Here is a tiny trained network, its code and every weight. The questions are about switching its units off for an input and a class, where a switched-off unit gives its printed mean instead of its output.

import numpy as np


def w(rows, s, z=0):
    codes = np.array(rows[::2]) - 128.0
    scale = np.full(codes.shape[1], s)
    scale[-1] = z or s
    return codes * scale


def f(y):
    return np.maximum(y, 0)


def log_softmax(a):
    a = a - a.max(-1, keepdims=True)
    return a - np.log(np.exp(a).sum(-1, keepdims=True))


def net(x, mask):
    res = np.array(x, float).reshape(1, 3) / 4 @ E
    y = f(res @ A[0][:, :-1].T + A[0][:, -1])
    res = res + np.where(mask, y, B[0][:, -1]) @ B[0][:, :-1]
    return log_softmax(res[-1] @ U[:, :-1].T + U[:, -1])


A, B = {}, {}
E = w([
[237,92,132],'x0',
[161,254,182],'x1',
[114,50,225],'x2',
],0.0099)
A[0] = w([
[215,121,176,152],'n0',
[158,127,5,155],'n1',
[135,175,74,105],'n2',
[103,78,154,120],'n3',
[103,71,138,138],'n4',
[96,70,153,119],'n5',
[95,57,124,158],'n6',
[180,132,193,138],'n7',
[47,125,43,254],'n8',
[108,88,151,122],'n9',
[127,148,175,137],'n10',
[62,134,149,134],'n11',
[92,168,201,115],'n12',
[111,94,153,118],'n13',
[92,183,39,135],'n14',
],0.014,0.0064)
B[0] = w([
[190,94,183,200],'n0',
[163,113,2,214],'n1',
[70,113,65,182],'n2',
[63,84,94,179],'n3',
[100,94,83,187],'n4',
[77,105,87,187],'n5',
[60,50,31,206],'n6',
[158,84,201,183],'n7',
[162,22,96,246],'n8',
[76,116,90,169],'n9',
[124,204,211,165],'n10',
[209,178,120,179],'n11',
[120,254,153,186],'n12',
[61,109,89,164],'n13',
[70,63,84,215],'n14',
],0.0082,0.012)
U = w([
[75,191,114,178],'0',
[251,157,79,212],'1',
[136,188,193,130],'2',
[140,154,94,47],'3',
[163,140,123,2],'4',
[112,128,143,35],'5',
[229,115,184,189],'6',
[91,76,56,141],'7',
],0.013,0.0075)

Each question gives the input, the list of numbers given to net, and the class t.
The units are the neurons (one row each of A and B). Each row of codes is followed by its name. A weight is (code - 128) times the scale printed after its matrix; where a second scale follows, it is the last column's (A, B and U).
mask holds one flag per neuron, in row order. A switched-off neuron (its flag False) gives its mean, the last column of its row in B, instead of its output. The means were averaged over made-up inputs and are rounded, as every weight is.
A unit's drop is (log p(t) with every unit on - log p(t) with that unit switched off) / (log p(t) with every unit on - log p(t) with every unit switched off).
The circuit of an input: a set's keep is (log p(t) with only the set's units on - log p(t) with every unit switched off) / (log p(t) with every unit on - log p(t) with every unit switched off). Starting from the 12 units with the biggest drops (on a tie, the unit counted first), units are removed one at a time, each time the one whose removal leaves the highest keep (on an exact tie, the one counted first), for as long as the keep stays at least 0.8.
units of the circuit, in order: the units of the circuit, biggest drop first
k most important neurons: the k neurons with the biggest drops, biggest first
drop when u is switched off: that unit's drop, to one decimal
input [5,1,8], class 6: units of the circuit, in order : [n0]
input [1,7,7], class 2: units of the circuit, in order : [n12, n10]
input [2,7,1], class 6: units of the circuit, in order : [n0, n7]
input [7,-5,-2], class 1: units of the circuit, in order : [n14, n2]
input [1,6,-4], class 0: 4 most important neurons : [n8, n2, n11, n14]
input [-7,3,4], class 0: 2 most important neurons : [n0, n7]
input [-7,8,-8], class 7: 3 most important neurons : [n14, n8, n2]
input [-1,8,-4], class 0: 2 most important neurons : [n2, n14]
input [2,7,-8], class 7: 2 most important neurons : [n14, n2]
input [6,1,8], class 6: drop when n7 is switched off : 0.2
input [3,-1,-2], class 1: drop when n6 is switched off : 0.2
input [-7,5,-2], class 0: drop when n0 is switched off : 0.1
